Look-ups in named tables: a row name and a column name give one cell, copied from the table.

Table Bip
columns: Nazu, Turopaz, Bisag
Mamo: [6.87, 4.79, 4.27]
Feg: [8.32, 7.06, 2.60]
Fub: [7.38, 3.08, 4.55]
Reli: [3.88, 2.05, 6.83]
Tovuni: [6.74, 2.66, 5.09]
Fos: [2.49, 3.11, 7.66]
Sela: [4.07, 8.61, 6.67]
Tofuru: [2.95, 2.95, 7.25]
Ros: [4.01, 8.88, 6.64]
Rov: [5.11, 6.91, 6.13]
Puf: [3.32, 1.95, 7.18]
Fidiget: [3.51, 9.33, 7.05]

Nazu of Puf: 3.32
Turopaz of Tovuni: 2.66
Turopaz of Reli: 2.05
Turopaz of Tofuru: 2.95
Turopaz of Feg: 7.06
Bisag of Ros: 6.64
Bisag of Reli: 6.83
Turopaz of Fidiget: 9.33
Bisag of Tofuru: 7.25
Bisag of Mamo: 4.27
Nazu of Feg: 8.32
Bisag of Tovuni: 5.09
Nazu of Fub: 7.38
Turopaz of Sela: 8.61
Nazu of Ros: 4.01

Lod:
,Fod,Kot,Golivo,Bodofi,Rapudo,Rem
Vakitor,146,99,134,111,86,96
Biz,82,115,126,124,223,135
Pono,78,92,141,111,232,125
Lik,170,85,64,152,54,86
Paz,156,200,95,164,103,115
Pudogot,120,136,119,118,165,114
Rif,139,77,132,99,82,95
Pim,66,123,131,83,207,140
Liniz,147,172,87,164,81,100

Kot of Vakitor is 99
Kot of Pudogot is 136
Bodofi of Liniz is 164
Golivo of Pono is 141
Fod of Lik is 170
Rem of Vakitor is 96
Rapudo of Liniz is 81
Kot of Lik is 85
Rem of Lik is 86
Rem of Rif is 95
Rapudo of Lik is 54
Which row has the largest Rapudo? Pono

Subo:
,Geb,Fik,Zukoles,Mezu,Rosola,Zinez,Fasoti
Lum,22,77,17,-92,95,13,36
Sul,24,16,13,51,19,79,26
Tarumup,22,74,26,-78,87,-12,34
Migev,19,69,38,-77,77,-22,28
Sugap,12,58,13,-57,64,80,23
Logitor,30,47,37,-22,54,-34,33
Guz,28,66,11,-33,87,-9,44
Fisaf,23,46,43,-19,45,-27,26
Veku,25,43,46,-18,43,-32,25

Zukoles of Veku = 46
Rosola of Logitor = 54
Geb of Sugap = 12
Zukoles of Fisaf = 43
Fasoti of Logitor = 33
Fasoti of Migev = 28
Mezu of Logitor = -22
Fasoti of Sul = 26
Zinez of Logitor = -34
Rosola of Veku = 43
Fik of Logitor = 47
Fasoti of Lum = 36
Mezu of Fisaf = -19
Row with the largest Zinez: Sugap

Pid
fields: Fer, Bik
Pubata: [705, 387]
Zifumu: [783, 139]
Zafa: [752, 372]
Pon: [744, 95]
Dit: [786, 629]
Nokis: [363, 970]

What is the Fer of Zifumu in Pid?
783
What is the Fer of Nokis in Pid?
363
What is the Bik of Pubata in Pid?
387
What is the Bik of Nokis in Pid?
970
What is the Bik of Pon in Pid?
95
What is the Bik of Dit in Pid?
629
What is the Fer of Dit in Pid?
786
What is the Bik of Zifumu in Pid?
139
What is the Fer of Pubata in Pid?
705
What is the Bik of Zafa in Pid?
372
What is the Fer of Pon in Pid?
744
What is the Fer of Zafa in Pid?
752
Row with the largest Bik: Nokis

Vokugo:
cols = Rosat, Vel, Nesa
Zatopad: [77443, 80408, 34335]
Lopa: [46233, 46280, 18262]
Fon: [38882, 55284, 25845]
Gira: [77773, 49315, 34555]

What is the Rosat of Gira in Vokugo?
77773
What is the Rosat of Zatopad in Vokugo?
77443
What is the Vel of Fon in Vokugo?
55284
What is the Nesa of Lopa in Vokugo?
18262
What is the Vel of Lopa in Vokugo?
46280
What is the Vel of Zatopad in Vokugo?
80408
What is the Vel of Gira in Vokugo?
49315
What is the Rosat of Lopa in Vokugo?
46233
What is the Nesa of Gira in Vokugo?
34555
What is the Rosat of Fon in Vokugo?
38882
What is the Nesa of Fon in Vokugo?
25845

Kig =
cols = Tido, Mido, Viv, Gid, Regafev, Sife, Todeto
Nuv: [134, 59, 243, 58, 136, 45, 160]
Lep: [76, 122, 50, 41, 244, 226, 148]
Karo: [231, 63, 119, 172, 60, 155, 183]
Nerud: [197, 203, 27, 18, 143, 126, 157]
Poni: [114, 106, 214, 50, 223, 220, 41]
Setore: [94, 212, 95, 34, 177, 113, 177]
Zitega: [15, 142, 20, 49, 227, 114, 84]
Marum: [194, 194, 91, 138, 24, 50, 228]
Samuz: [28, 116, 85, 154, 136, 114, 109]
Ker: [206, 242, 193, 43, 103, 153, 220]
Seba: [122, 58, 235, 89, 136, 43, 109]

Nuv, Sife -> 45
Zitega, Mido -> 142
Poni, Todeto -> 41
Zitega, Regafev -> 227
Nuv, Gid -> 58
Karo, Sife -> 155
Nerud, Todeto -> 157
Which row has the largest Viv? Nuv

